Here is a tiny trained network, its code and every weight. The questions are about switching its units off for an input and a class, where a switched-off unit gives its printed mean instead of its output.

import numpy as np


def w(rows, s, z=0):
    codes = np.array(rows[::2]) - 128.0
    scale = np.full(codes.shape[1], s)
    scale[-1] = z or s
    return codes * scale


def f(y):
    return y / 2 * (1 + np.tanh(0.7978845608 * (y + 0.044715 * y**3)))


def log_softmax(a):
    a = a - a.max(-1, keepdims=True)
    return a - np.log(np.exp(a).sum(-1, keepdims=True))


def net(x, mask):
    res = np.array(x, float).reshape(1, 2) / 4 @ E
    y = f(res @ A[0][:, :-1].T + A[0][:, -1])
    res = res + np.where(mask, y, B[0][:, -1]) @ B[0][:, :-1]
    return log_softmax(res[-1] @ U[:, :-1].T + U[:, -1])


A, B = {}, {}
E = w([
[38,79,22,237,95,136,59],'x0',
[218,42,97,172,237,201,8],'x1',
],0.011)
A[0] = w([
[10,173,69,166,58,86,188,85],'N0',
[152,93,125,139,213,94,54,179],'N1',
[104,146,130,163,106,151,156,130],'N2',
[178,102,187,89,138,151,152,175],'N3',
[90,160,141,64,61,26,233,254],'N4',
[168,106,148,97,157,166,156,143],'N5',
[144,81,117,165,182,142,99,42],'N6',
[164,55,100,132,143,192,64,106],'N7',
[81,162,157,98,78,88,223,208],'N8',
[148,74,107,141,157,189,75,235],'N9',
[147,158,150,98,146,66,123,129],'N10',
[196,141,192,54,142,142,140,205],'N11',
[179,137,141,39,188,169,114,235],'N12',
[114,120,89,202,158,187,57,201],'N13',
[97,159,139,98,97,129,165,154],'N14',
[166,112,68,125,197,147,45,167],'N15',
[144,194,223,74,179,94,188,224],'N16',
],0.013,0.0056)
B[0] = w([
[10,114,102,168,37,164,177,215],'N0',
[155,42,144,167,147,115,122,206],'N1',
[119,106,122,178,78,135,136,144],'N2',
[117,155,75,80,179,154,121,177],'N3',
[175,205,200,56,85,75,198,250],'N4',
[135,92,77,108,183,150,141,161],'N5',
[154,87,131,164,101,109,215,181],'N6',
[179,77,173,171,124,76,175,213],'N7',
[187,187,222,134,47,59,204,222],'N8',
[200,25,185,242,139,101,52,219],'N9',
[116,196,112,103,135,131,161,155],'N10',
[87,210,37,63,218,130,102,202],'N11',
[123,101,94,57,235,138,72,194],'N12',
[183,59,157,255,84,97,2,230],'N13',
[133,158,187,141,76,134,194,172],'N14',
[185,54,199,181,140,133,156,221],'N15',
[83,185,84,29,150,141,133,223],'N16',
],0.0091,0.024)
U = w([
[220,163,254,108,155,111,88,248],'0',
[83,85,6,173,75,144,67,119],'1',
[213,58,221,196,117,74,102,145],'2',
[127,191,110,51,149,104,142,128],'3',
[99,123,30,77,186,172,76,152],'4',
[136,173,104,143,138,164,120,38],'5',
[117,138,218,121,39,98,199,125],'6',
[176,88,114,126,169,106,124,2],'7',
],0.013,0.0054)

Each question gives the input, the list of numbers given to net, and the class t.
The units are the neurons (one row each of A and B). Each row of codes is followed by its name. A weight is (code - 128) times the scale printed after its matrix; where a second scale follows, it is the last column's (A, B and U).
mask holds one flag per neuron, in row order. A switched-off neuron (its flag False) gives its mean, the last column of its row in B, instead of its output. The means were averaged over made-up inputs and are rounded, as every weight is.
A unit's drop is (log p(t) with every unit on - log p(t) with that unit switched off) / (log p(t) with every unit on - log p(t) with every unit switched off).
most important unit: the unit with the biggest drop
k most important neurons: the k neurons with the biggest drops, biggest first
drop of u: that unit's drop, to one decimal
input [8,-1], class 1: 3 most important neurons -> (N0; N8; N4)
input [-8,8], class 4: most important unit -> N11
input [-3,-4], class 6: 3 most important neurons -> (N8; N4; N14)
input [-4,5], class 7: 3 most important neurons -> (N11; N12; N8)
input [5,-2], class 1: 2 most important neurons -> (N4; N8)
input [-7,7], class 4: 2 most important neurons -> (N11; N12)
input [0,-1], class 6: 2 most important neurons -> (N11; N12)
input [-8,-7], class 3: drop of N16 -> 0.4
input [-2,-3], class 6: drop of N8 -> 0.2
input [-8,-8], class 3: drop of N3 -> 0.1
